Below are the code and all the weights of a small trained network. Each question names an input and a target symbol and asks about switching units off, where a switched-off unit gives its printed mean instead of its output.

import numpy as np


def w(rows, s, z=0):
    codes = np.array(rows[::2]) - 128.0
    scale = np.full(codes.shape[1], s)
    scale[-1] = z or s
    return codes * scale


def f(y):
    return np.maximum(y, 0)


def softmax(a):
    e = np.exp(a - a.max(-1, keepdims=True))
    return e / e.sum(-1, keepdims=True)


def log_softmax(a):
    a = a - a.max(-1, keepdims=True)
    return a - np.log(np.exp(a).sum(-1, keepdims=True))


def net(x, mask):
    ids = ['αγδζηθλξπστψω'.index(c) for c in x.split()]
    T = len(ids)
    res = E[ids] + P[:T]
    u = 0
    for l in range(3):
        r = res
        for j in range(2):
            rows = slice(4 * j, 4 * j + 4)
            q, k, v = (r @ M[l][rows].T for M in (Q, K, V))
            z = softmax(np.where(np.tri(T) > 0, q @ k.T / 4**0.5, -1e9)) @ v
            o = O[l][rows]
            res = res + np.where(mask[u + j], z, o[:, -1]) @ o[:, :-1]
        u += 2
        y = f(res @ A[l][:, :-1].T + A[l][:, -1])
        res = res + np.where(mask[u : u + 4], y, B[l][:, -1]) @ B[l][:, :-1]
        u += 4
    return log_softmax(res[-1] @ U[:, :-1].T + U[:, -1])


Q, K, V, O, A, B = {}, {}, {}, {}, {}, {}
E = w([
[155,139,235,235],'α',
[206,182,68,65],'γ',
[91,143,251,13],'δ',
[50,171,63,102],'ζ',
[213,80,136,144],'η',
[161,177,153,139],'θ',
[180,140,143,143],'λ',
[171,147,142,158],'ξ',
[148,189,160,124],'π',
[179,69,11,101],'σ',
[201,115,142,135],'τ',
[175,153,149,149],'ψ',
[127,173,203,91],'ω',
],0.017)
P = w([
[254,204,92,126],'0',
[226,149,157,188],'1',
[223,171,164,192],'2',
[226,180,164,180],'3',
[228,188,161,180],'4',
[233,194,161,173],'5',
[227,194,162,163],'6',
[228,198,162,168],'7',
[232,207,165,159],'8',
[224,212,164,160],'9',
[227,207,161,149],'10',
[222,213,161,154],'11',
[225,215,151,160],'12',
],0.0061)
Q[0] = w([
[71,75,134,168],'0.h1',
[117,230,171,142],'0.h1',
[78,87,101,147],'0.h1',
[126,210,207,121],'0.h1',
[250,152,91,208],'0.h2',
[38,71,148,111],'0.h2',
[132,153,183,168],'0.h2',
[142,56,158,79],'0.h2',
],0.015)
K[0] = w([
[200,41,148,103],'0.h1',
[43,106,101,117],'0.h1',
[232,117,208,169],'0.h1',
[24,83,91,172],'0.h1',
[89,197,9,178],'0.h2',
[135,31,227,177],'0.h2',
[104,175,149,161],'0.h2',
[79,119,200,62],'0.h2',
],0.012)
V[0] = w([
[89,140,140,169],'0.h1',
[167,139,153,143],'0.h1',
[106,98,86,125],'0.h1',
[173,68,151,163],'0.h1',
[73,131,169,149],'0.h2',
[251,136,160,120],'0.h2',
[130,168,89,204],'0.h2',
[92,156,108,100],'0.h2',
],0.011)
O[0] = w([
[170,68,98,210,83],'0.h1',
[158,206,169,175,145],'0.h1',
[83,65,112,89,123],'0.h1',
[123,142,253,166,104],'0.h1',
[43,134,73,145,20],'0.h2',
[123,31,229,114,251],'0.h2',
[104,9,209,57,156],'0.h2',
[215,148,143,135,137],'0.h2',
],0.0065,0.012)
A[0] = w([
[153,71,60,60,126],'0.n1',
[72,116,77,154,2],'0.n2',
[4,135,194,106,192],'0.n3',
[56,255,239,141,142],'0.n4',
],0.0066,0.018)
B[0] = w([
[50,184,164,224,226],'0.n1',
[110,232,33,95,128],'0.n2',
[255,216,56,174,237],'0.n3',
[142,136,92,210,254],'0.n4',
],0.0084,0.0051)
Q[1] = w([
[143,146,78,118],'1.h1',
[23,125,40,119],'1.h1',
[217,182,209,100],'1.h1',
[9,112,118,156],'1.h1',
[170,78,191,140],'1.h2',
[75,113,190,140],'1.h2',
[147,80,168,162],'1.h2',
[66,122,77,39],'1.h2',
],0.014)
K[1] = w([
[114,118,152,25],'1.h1',
[175,193,175,217],'1.h1',
[35,63,86,16],'1.h1',
[248,113,208,197],'1.h1',
[154,139,98,41],'1.h2',
[158,49,148,122],'1.h2',
[184,128,170,49],'1.h2',
[101,161,126,191],'1.h2',
],0.013)
V[1] = w([
[154,89,174,249],'1.h1',
[201,120,115,120],'1.h1',
[171,220,160,137],'1.h1',
[81,254,79,192],'1.h1',
[160,147,186,51],'1.h2',
[109,100,87,108],'1.h2',
[52,144,189,116],'1.h2',
[207,76,76,96],'1.h2',
],0.0082)
O[1] = w([
[67,142,255,147,152],'1.h1',
[147,118,167,136,198],'1.h1',
[196,154,196,133,175],'1.h1',
[135,180,145,208,53],'1.h1',
[139,138,96,80,247],'1.h2',
[121,159,125,148,67],'1.h2',
[156,138,225,197,66],'1.h2',
[81,155,81,120,201],'1.h2',
],0.0097,0.012)
A[1] = w([
[222,106,114,189,1],'1.n1',
[176,86,189,143,16],'1.n2',
[104,42,165,69,66],'1.n3',
[161,136,254,152,217],'1.n4',
],0.0069,0.0079)
B[1] = w([
[41,117,88,28,152],'1.n1',
[139,96,200,254,158],'1.n2',
[42,217,231,161,181],'1.n3',
[106,69,40,145,253],'1.n4',
],0.0068,0.011)
Q[2] = w([
[161,234,152,114],'2.h1',
[185,89,164,56],'2.h1',
[172,151,41,103],'2.h1',
[148,52,206,152],'2.h1',
[209,77,129,61],'2.h2',
[72,67,10,151],'2.h2',
[102,178,74,125],'2.h2',
[175,191,13,91],'2.h2',
],0.013)
K[2] = w([
[205,135,117,136],'2.h1',
[148,84,98,117],'2.h1',
[123,157,191,138],'2.h1',
[82,75,90,103],'2.h1',
[128,106,86,10],'2.h2',
[248,154,136,158],'2.h2',
[163,117,88,204],'2.h2',
[143,114,27,140],'2.h2',
],0.014)
V[2] = w([
[164,117,128,254],'2.h1',
[81,143,188,90],'2.h1',
[31,51,205,125],'2.h1',
[172,53,131,61],'2.h1',
[13,92,14,119],'2.h2',
[15,205,248,70],'2.h2',
[93,215,23,129],'2.h2',
[37,15,135,243],'2.h2',
],0.0053)
O[2] = w([
[183,119,116,67,129],'2.h1',
[107,157,187,146,121],'2.h1',
[88,95,237,71,108],'2.h1',
[70,2,139,187,179],'2.h1',
[148,59,92,156,79],'2.h2',
[206,153,35,150,124],'2.h2',
[132,32,154,177,112],'2.h2',
[161,72,59,127,5],'2.h2',
],0.0076,0.015)
A[2] = w([
[128,240,131,142,8],'2.n1',
[102,189,16,108,167],'2.n2',
[126,254,151,121,81],'2.n3',
[112,148,110,1,109],'2.n4',
],0.008,0.011)
B[2] = w([
[109,29,99,19,142],'2.n1',
[63,114,176,101,199],'2.n2',
[82,151,82,147,199],'2.n3',
[110,90,130,251,254],'2.n4',
],0.011,0.0092)
U = w([
[168,110,144,238,70],'α',
[51,220,174,196,92],'γ',
[114,144,112,75,104],'δ',
[128,106,58,199,110],'ζ',
[106,102,191,84,2],'η',
[194,148,129,112,159],'θ',
[162,110,144,89,98],'λ',
[162,109,135,100,102],'ξ',
[180,165,123,127,115],'π',
[68,2,113,124,182],'σ',
[135,112,165,88,50],'τ',
[175,111,133,97,136],'ψ',
[191,201,112,127,151],'ω',
],0.009,0.0059)

Each question gives the input, a string of symbols that net reads in full, and the target symbol t.
The units are the heads (4 rows each of Q, K, V and O) and the neurons (one row each of A and B). Each row of codes is followed by its name. A weight is (code - 128) times the scale printed after its matrix; where a second scale follows, it is the last column's (O, A, B and U).
mask holds one flag per unit, layer by layer, with each layer's heads first. A switched-off unit (its flag False) gives its mean, the last column of its rows in O or B, instead of its output. The means were averaged over made-up inputs and are rounded, as every weight is.
A unit's drop is (log p(t) with every unit on - log p(t) with that unit switched off) / (log p(t) with every unit on - log p(t) with every unit switched off).
The circuit of an input: a set's keep is (log p(t) with only the set's units on - log p(t) with every unit switched off) / (log p(t) with every unit on - log p(t) with every unit switched off). Starting from the 12 units with the biggest drops (on a tie, the unit counted first), units are removed one at a time, each time the one whose removal leaves the highest keep (on an exact tie, the one counted first), for as long as the keep stays at least 0.8.
circuit, biggest first: the units of the circuit, biggest drop first
unit that matters most: the unit with the biggest drop
top k neurons: the k neurons with the biggest drops, biggest first
which heads matter: for each layer, one digit per head in row order, 1 if its drop is at least 0.15 and else 0, layers parted by /
input σ σ ζ γ γ γ γ η ω π σ τ, target σ: circuit, biggest first	[1.h1; 0.n3]
input σ γ γ η, target η: top 2 neurons	[0.n1; 1.n3]
input ζ θ η σ, target ζ: circuit, biggest first	[2.h2; 0.h2; 1.h1; 2.h1]
input σ α σ ζ τ, target σ: circuit, biggest first	[0.n3; 2.h2]
input σ θ δ τ σ ζ γ π α γ π ω, target σ: circuit, biggest first	[0.h1; 1.h1; 2.h2]
input γ ω ζ γ γ γ γ τ, target γ: top 4 neurons	[0.n1; 0.n3; 1.n4; 2.n3]
input σ ζ γ γ γ, target σ: top 4 neurons	[0.n4; 1.n3; 0.n3; 1.n2]
input σ γ σ ζ γ σ α ω α, target σ: circuit, biggest first	[0.h1; 1.h1; 0.n3]
input σ σ σ α γ θ λ ζ λ γ π, target σ: circuit, biggest first	[0.h1; 2.h2]
input ζ γ ζ ζ, target ζ: which heads matter	11 / 10 / 11
input γ ζ η, target γ: circuit, biggest first	[2.h2; 0.h1; 1.h1]
input τ ψ γ α γ η, target η: unit that matters most	0.h1
input σ π θ ω γ γ ω τ ω γ ζ, target σ: circuit, biggest first	[0.n3; 1.h1; 2.h2]
input ζ α γ γ, target ζ: which heads matter	11 / 11 / 01
input σ δ σ ω γ γ ζ δ, target σ: circuit, biggest first	[0.h1]
input σ γ γ γ γ ζ η, target σ: circuit, biggest first	[1.h1; 0.n3]
input γ ζ σ η γ α η, target γ: which heads matter	01 / 10 / 01
input α α α γ γ ζ, target α: top 3 neurons	[2.n4; 0.n3; 1.n2]
input σ γ γ ζ, target σ: top 3 neurons	[0.n3; 1.n3; 0.n4]
input σ σ γ ω δ, target δ: top 4 neurons	[2.n1; 0.n3; 1.n4; 0.n1]
input η σ γ ξ τ δ ξ η ψ ζ γ ξ γ, target η: which heads matter	11 / 11 / 11
input θ γ γ γ θ ω, target ω: top 2 neurons	[0.n3; 1.n3]
input η σ σ γ ζ γ α, target η: top 2 neurons	[1.n3; 1.n2]
